Here is a tiny trained network, its code and every weight. The questions are about switching its units off for an input and a class, where a switched-off unit gives its printed mean instead of its output.

import numpy as np


def w(rows, s, z=0):
    codes = np.array(rows[::2]) - 128.0
    scale = np.full(codes.shape[1], s)
    scale[-1] = z or s
    return codes * scale


def f(y):
    return np.maximum(y, 0)


def log_softmax(a):
    a = a - a.max(-1, keepdims=True)
    return a - np.log(np.exp(a).sum(-1, keepdims=True))


def net(x, mask):
    res = np.array(x, float).reshape(1, 5) / 4 @ E
    y = f(res @ A[0][:, :-1].T + A[0][:, -1])
    res = res + np.where(mask, y, B[0][:, -1]) @ B[0][:, :-1]
    return log_softmax(res[-1] @ U[:, :-1].T + U[:, -1])


A, B = {}, {}
E = w([
[180,211,248,89,146,107,112,101,92,248],'x0',
[242,162,127,58,56,171,176,107,138,192],'x1',
[41,121,64,121,172,194,216,87,144,69],'x2',
[114,131,73,154,223,82,230,87,124,95],'x3',
[102,102,97,193,89,117,69,69,112,88],'x4',
],0.011)
A[0] = w([
[171,207,112,65,44,179,246,135,114,182,146],'n1',
[128,83,120,161,39,129,25,206,118,126,172],'n2',
[174,177,143,67,150,140,210,116,150,203,213],'n3',
[155,201,148,137,172,134,254,99,141,84,254],'n4',
[155,157,122,98,114,141,154,78,174,146,90],'n5',
[107,188,189,81,139,92,221,181,83,182,86],'n6',
[161,190,208,131,131,107,87,168,140,213,222],'n7',
[201,160,177,131,53,116,27,107,48,189,108],'n8',
],0.0089,0.0051)
B[0] = w([
[255,101,101,130,114,99,225,132,106,118,222],'n1',
[178,122,76,136,41,152,5,124,206,38,227],'n2',
[128,126,144,71,89,150,180,161,118,237,221],'n3',
[81,19,122,116,140,185,198,127,93,124,218],'n4',
[186,113,133,178,91,116,163,150,124,90,160],'n5',
[152,96,152,133,174,151,112,209,134,149,194],'n6',
[89,174,226,101,183,74,88,119,87,156,245],'n7',
[68,237,191,75,58,142,113,8,125,176,253],'n8',
],0.0084,0.017)
U = w([
[145,103,168,94,211,121,135,235,79,200,71],'0',
[173,90,59,123,27,158,66,167,193,72,185],'1',
[17,42,2,219,209,117,189,48,75,113,252],'2',
[244,85,103,74,78,152,245,153,86,190,28],'3',
[186,217,161,100,52,67,48,79,114,187,112],'4',
],0.0089,0.0036)

Each question gives the input, the list of numbers given to net, and the class t.
The units are the neurons (one row each of A and B). Each row of codes is followed by its name. A weight is (code - 128) times the scale printed after its matrix; where a second scale follows, it is the last column's (A, B and U).
mask holds one flag per neuron, in row order. A switched-off neuron (its flag False) gives its mean, the last column of its row in B, instead of its output. The means were averaged over made-up inputs and are rounded, as every weight is.
A unit's drop is (log p(t) with every unit on - log p(t) with that unit switched off) / (log p(t) with every unit on - log p(t) with every unit switched off).
The circuit of an input: a set's keep is (log p(t) with only the set's units on - log p(t) with every unit switched off) / (log p(t) with every unit on - log p(t) with every unit switched off). Starting from all 8 units, units are removed one at a time, each time the one whose removal leaves the highest keep (on an exact tie, the one counted first), for as long as the keep stays at least 0.8.
circuit, biggest first: the units of the circuit, biggest drop first
most important unit: the unit with the biggest drop
k most important neurons: the k neurons with the biggest drops, biggest first
drop when u is switched off: that unit's drop, to one decimal
input [-6,-2,-8,-3,-7], class 1: circuit, biggest first : (n2)
input [-6,4,5,0,0], class 2: circuit, biggest first : (n3 n2)
input [-4,-1,-5,4,-6], class 0: 2 most important neurons : (n1 n2)
input [8,-7,-3,-2,-8], class 0: 2 most important neurons : (n6 n2)
input [-7,-8,8,-5,6], class 1: 3 most important neurons : (n2 n4 n7)
input [-6,-8,0,0,1], class 1: 3 most important neurons : (n4 n2 n7)
input [5,3,-5,3,-8], class 3: 3 most important neurons : (n1 n3 n8)
input [0,4,-2,2,3], class 3: 2 most important neurons : (n2 n7)
input [5,5,3,-5,-1], class 3: 3 most important neurons : (n1 n3 n2)
input [6,-5,-2,8,2], class 0: 2 most important neurons : (n6 n2)
input [-5,7,3,7,4], class 2: 2 most important neurons : (n4 n3)
input [4,-7,8,-6,1], class 2: 2 most important neurons : (n2 n8)
input [6,-4,-2,7,7], class 2: drop when n5 is switched off : 0.0
input [-2,-4,-3,3,-1], class 2: drop when n8 is switched off : 0.1
input [7,2,5,4,8], class 3: drop when n3 is switched off : 0.1
input [8,-4,7,0,-4], class 0: most important unit : n6
input [4,-2,0,-2,-5], class 0: 2 most important neurons : (n2 n6)
